Here is a tiny trained network, its code and every weight. The questions are about switching its units off for an input and a class, where a switched-off unit gives its printed mean instead of its output.

import numpy as np


def w(rows, s, z=0):
    codes = np.array(rows[::2]) - 128.0
    scale = np.full(codes.shape[1], s)
    scale[-1] = z or s
    return codes * scale


def f(y):
    return np.maximum(y, 0)


def log_softmax(a):
    a = a - a.max(-1, keepdims=True)
    return a - np.log(np.exp(a).sum(-1, keepdims=True))


def net(x, mask):
    res = np.array(x, float).reshape(1, 8) / 4 @ E
    y = f(res @ A[0][:, :-1].T + A[0][:, -1])
    res = res + np.where(mask, y, B[0][:, -1]) @ B[0][:, :-1]
    return log_softmax(res[-1] @ U[:, :-1].T + U[:, -1])


A, B = {}, {}
E = w([
[128,129,129],'x0',
[128,128,127],'x1',
[132,125,130],'x2',
[181,237,221],'x3',
[255,101,100],'x4',
[127,128,128],'x5',
[126,128,128],'x6',
[118,206,39],'x7',
],0.0069)
A[0] = w([
[80,28,65,62],'neuron 1',
[124,95,194,88],'neuron 2',
[43,154,166,71],'neuron 3',
[112,221,13,82],'neuron 4',
[49,121,145,104],'neuron 5',
[116,88,95,56],'neuron 6',
[193,106,108,76],'neuron 7',
[150,212,201,45],'neuron 8',
[94,141,129,254],'neuron 9',
[75,151,147,83],'neuron 10',
[175,82,99,160],'neuron 11',
[100,196,80,91],'neuron 12',
[4,122,144,95],'neuron 13',
[71,98,92,151],'neuron 14',
[141,66,184,82],'neuron 15',
[98,45,237,69],'neuron 16',
],0.011,0.0083)
B[0] = w([
[22,225,121,198],'neuron 1',
[84,96,94,155],'neuron 2',
[175,186,71,167],'neuron 3',
[67,47,76,195],'neuron 4',
[179,147,104,173],'neuron 5',
[88,194,117,140],'neuron 6',
[170,167,69,155],'neuron 7',
[13,230,129,175],'neuron 8',
[185,58,254,255],'neuron 9',
[157,160,86,149],'neuron 10',
[202,143,158,197],'neuron 11',
[111,76,105,163],'neuron 12',
[224,158,94,201],'neuron 13',
[98,136,182,198],'neuron 14',
[108,92,80,161],'neuron 15',
[72,39,79,184],'neuron 16',
],0.025,0.0082)
U = w([
[46,253,156,49],'0',
[148,137,174,253],'1',
[98,73,36,23],'2',
[150,148,179,205],'3',
[226,208,51,80],'4',
[143,144,193,168],'5',
],0.007,0.0063)

Each question gives the input, the list of numbers given to net, and the class t.
The units are the neurons (one row each of A and B). Each row of codes is followed by its name. A weight is (code - 128) times the scale printed after its matrix; where a second scale follows, it is the last column's (A, B and U).
mask holds one flag per neuron, in row order. A switched-off neuron (its flag False) gives its mean, the last column of its row in B, instead of its output. The means were averaged over made-up inputs and are rounded, as every weight is.
A unit's drop is (log p(t) with every unit on - log p(t) with that unit switched off) / (log p(t) with every unit on - log p(t) with every unit switched off).
The circuit of an input: a set's keep is (log p(t) with only the set's units on - log p(t) with every unit switched off) / (log p(t) with every unit on - log p(t) with every unit switched off). Starting from the 12 units with the biggest drops (on a tie, the unit counted first), units are removed one at a time, each time the one whose removal leaves the highest keep (on an exact tie, the one counted first), for as long as the keep stays at least 0.8.
circuit, biggest first: the units of the circuit, biggest drop first
unit that matters most: the unit with the biggest drop
top k neurons: the k neurons with the biggest drops, biggest first
drop of u: that unit's drop, to one decimal
input [5,4,-2,4,7,3,3,-2], class 4: top 2 neurons => [neuron 9; neuron 7]
input [4,2,-1,-8,-8,-4,1,3], class 0: top 2 neurons => [neuron 1; neuron 14]
input [-3,-2,-5,6,4,-3,-5,-4], class 0: circuit, biggest first => [neuron 8]
input [-4,6,7,6,-8,-2,5,-1], class 4: circuit, biggest first => [neuron 3; neuron 13]
input [2,3,6,-7,7,-2,-5,3], class 0: top 4 neurons => [neuron 1; neuron 13; neuron 9; neuron 6]
input [1,3,-1,1,-6,6,-7,5], class 4: top 3 neurons => [neuron 13; neuron 3; neuron 10]
input [-3,-3,7,-3,8,-7,8,4], class 4: top 4 neurons => [neuron 7; neuron 9; neuron 11; neuron 14]
input [-8,-3,2,7,-4,3,-3,8], class 2: top 2 neurons => [neuron 4; neuron 12]
input [-1,-4,5,4,-8,7,1,6], class 4: top 2 neurons => [neuron 3; neuron 13]
input [0,-2,-4,6,-5,6,-6,-8], class 2: top 2 neurons => [neuron 16; neuron 2]
input [-6,7,2,-8,2,-4,4,8], class 0: top 4 neurons => [neuron 1; neuron 14; neuron 16; neuron 6]
input [-1,6,4,2,7,-8,-3,-4], class 4: circuit, biggest first => [neuron 9; neuron 7]
input [-2,-2,-3,-4,5,5,6,-8], class 2: top 3 neurons => [neuron 16; neuron 15; neuron 9]
input [-6,-6,3,-1,-2,8,2,-7], class 2: circuit, biggest first => [neuron 16]
input [-2,0,-3,5,-7,5,8,-4], class 4: circuit, biggest first => [neuron 3; neuron 13]
input [2,-5,1,6,1,4,-1,-8], class 2: circuit, biggest first => [neuron 16; neuron 2]
input [2,0,4,5,-7,0,-8,5], class 4: top 3 neurons => [neuron 3; neuron 13; neuron 10]
input [-5,-2,1,4,-6,-7,7,-6], class 2: top 3 neurons => [neuron 16; neuron 2; neuron 11]
input [3,-7,-3,-5,4,-1,8,8], class 2: drop of neuron 12 => 0.1
input [-7,4,0,0,7,-8,0,3], class 4: drop of neuron 7 => 0.7
input [-3,-2,2,-6,-1,-1,5,-3], class 0: drop of neuron 1 => 1.4
input [4,4,-5,7,1,-1,8,1], class 0: unit that matters most => neuron 8
